Below is a small trained network, with its code and all its weights. Each question gives an input and a class and asks what happens when units are switched off, that is, made to give their printed mean instead of their output.

import numpy as np


def w(rows, s, z=0):
    codes = np.array(rows[::2]) - 128.0
    scale = np.full(codes.shape[1], s)
    scale[-1] = z or s
    return codes * scale


def f(y):
    return y / 2 * (1 + np.tanh(0.7978845608 * (y + 0.044715 * y**3)))


def log_softmax(a):
    a = a - a.max(-1, keepdims=True)
    return a - np.log(np.exp(a).sum(-1, keepdims=True))


def net(x, mask):
    res = np.array(x, float).reshape(1, 4) / 4 @ E
    y = f(res @ A[0][:, :-1].T + A[0][:, -1])
    res = res + np.where(mask, y, B[0][:, -1]) @ B[0][:, :-1]
    return log_softmax(res[-1] @ U[:, :-1].T + U[:, -1])


A, B = {}, {}
E = w([
[224,179,190,116,148,190],'x0',
[117,182,95,252,80,169],'x1',
[26,185,231,88,127,110],'x2',
[128,129,129,128,129,128],'x3',
],0.016)
A[0] = w([
[81,191,144,186,98,165,70],'n1',
[161,112,94,167,88,214,83],'n2',
[110,106,223,75,158,101,88],'n3',
[43,206,171,144,69,159,56],'n4',
[171,28,97,66,182,143,254],'n5',
[120,143,163,67,175,94,96],'n6',
[50,82,118,106,134,78,240],'n7',
[94,110,8,189,44,65,206],'n8',
],0.013,0.0056)
B[0] = w([
[241,97,53,105,156,114,195],'n1',
[135,155,126,235,187,169,197],'n2',
[70,195,195,157,82,130,225],'n3',
[183,77,115,26,160,134,220],'n4',
[209,95,81,37,161,132,238],'n5',
[103,170,209,166,113,149,200],'n6',
[101,53,144,188,108,17,224],'n7',
[57,201,71,99,12,89,253],'n8',
],0.011,0.02)
U = w([
[120,54,97,35,106,71,136],'0',
[62,254,168,101,47,146,238],'1',
[180,127,161,57,183,196,197],'2',
[123,155,139,225,154,222,4],'3',
[28,91,198,158,116,88,52],'4',
],0.012,0.0042)

Each question gives the input, the list of numbers given to net, and the class t.
The units are the neurons (one row each of A and B). Each row of codes is followed by its name. A weight is (code - 128) times the scale printed after its matrix; where a second scale follows, it is the last column's (A, B and U).
mask holds one flag per neuron, in row order. A switched-off neuron (its flag False) gives its mean, the last column of its row in B, instead of its output. The means were averaged over made-up inputs and are rounded, as every weight is.
A unit's drop is (log p(t) with every unit on - log p(t) with that unit switched off) / (log p(t) with every unit on - log p(t) with every unit switched off).
The circuit of an input: a set's keep is (log p(t) with only the set's units on - log p(t) with every unit switched off) / (log p(t) with every unit on - log p(t) with every unit switched off). Starting from all 8 units, units are removed one at a time, each time the one whose removal leaves the highest keep (on an exact tie, the one counted first), for as long as the keep stays at least 0.8.
circuit, biggest first: the units of the circuit, biggest drop first
k most important neurons: the k neurons with the biggest drops, biggest first
drop when u is switched off: that unit's drop, to one decimal
input [7,1,-6,1], class 3: circuit, biggest first : n2
input [-5,-2,1,8], class 4: circuit, biggest first : n4, n7
input [-1,-5,5,-3], class 4: 2 most important neurons : n7, n8
input [0,5,7,-1], class 0: 2 most important neurons : n2, n6
input [1,1,3,7], class 2: 2 most important neurons : n8, n7
input [1,-8,-1,7], class 2: 3 most important neurons : n5, n8, n6
input [3,1,-3,2], class 3: 2 most important neurons : n4, n2
input [-5,0,3,-2], class 4: 2 most important neurons : n5, n7
input [-8,1,0,-3], class 1: 4 most important neurons : n8, n5, n4, n1
input [1,2,-6,6], class 3: 2 most important neurons : n2, n3
input [4,4,0,-7], class 3: 2 most important neurons : n5, n2
input [-2,0,2,1], class 4: 2 most important neurons : n5, n1
input [7,5,-1,-3], class 3: 2 most important neurons : n2, n5
input [1,-1,-3,3], class 2: most important neuron : n7
input [-8,1,8,-7], class 0: 3 most important neurons : n4, n1, n2
input [-6,1,-6,4], class 1: 3 most important neurons : n8, n4, n1
input [3,-3,-6,7], class 2: drop when n8 is switched off : 0.1
input [0,-2,6,2], class 4: drop when n7 is switched off : 0.5
input [2,2,-1,4], class 3: drop when n4 is switched off : 0.2
input [-7,-6,6,0], class 4: circuit, biggest first : n7
input [-5,2,8,-3], class 0: drop when n4 is switched off : 1.1
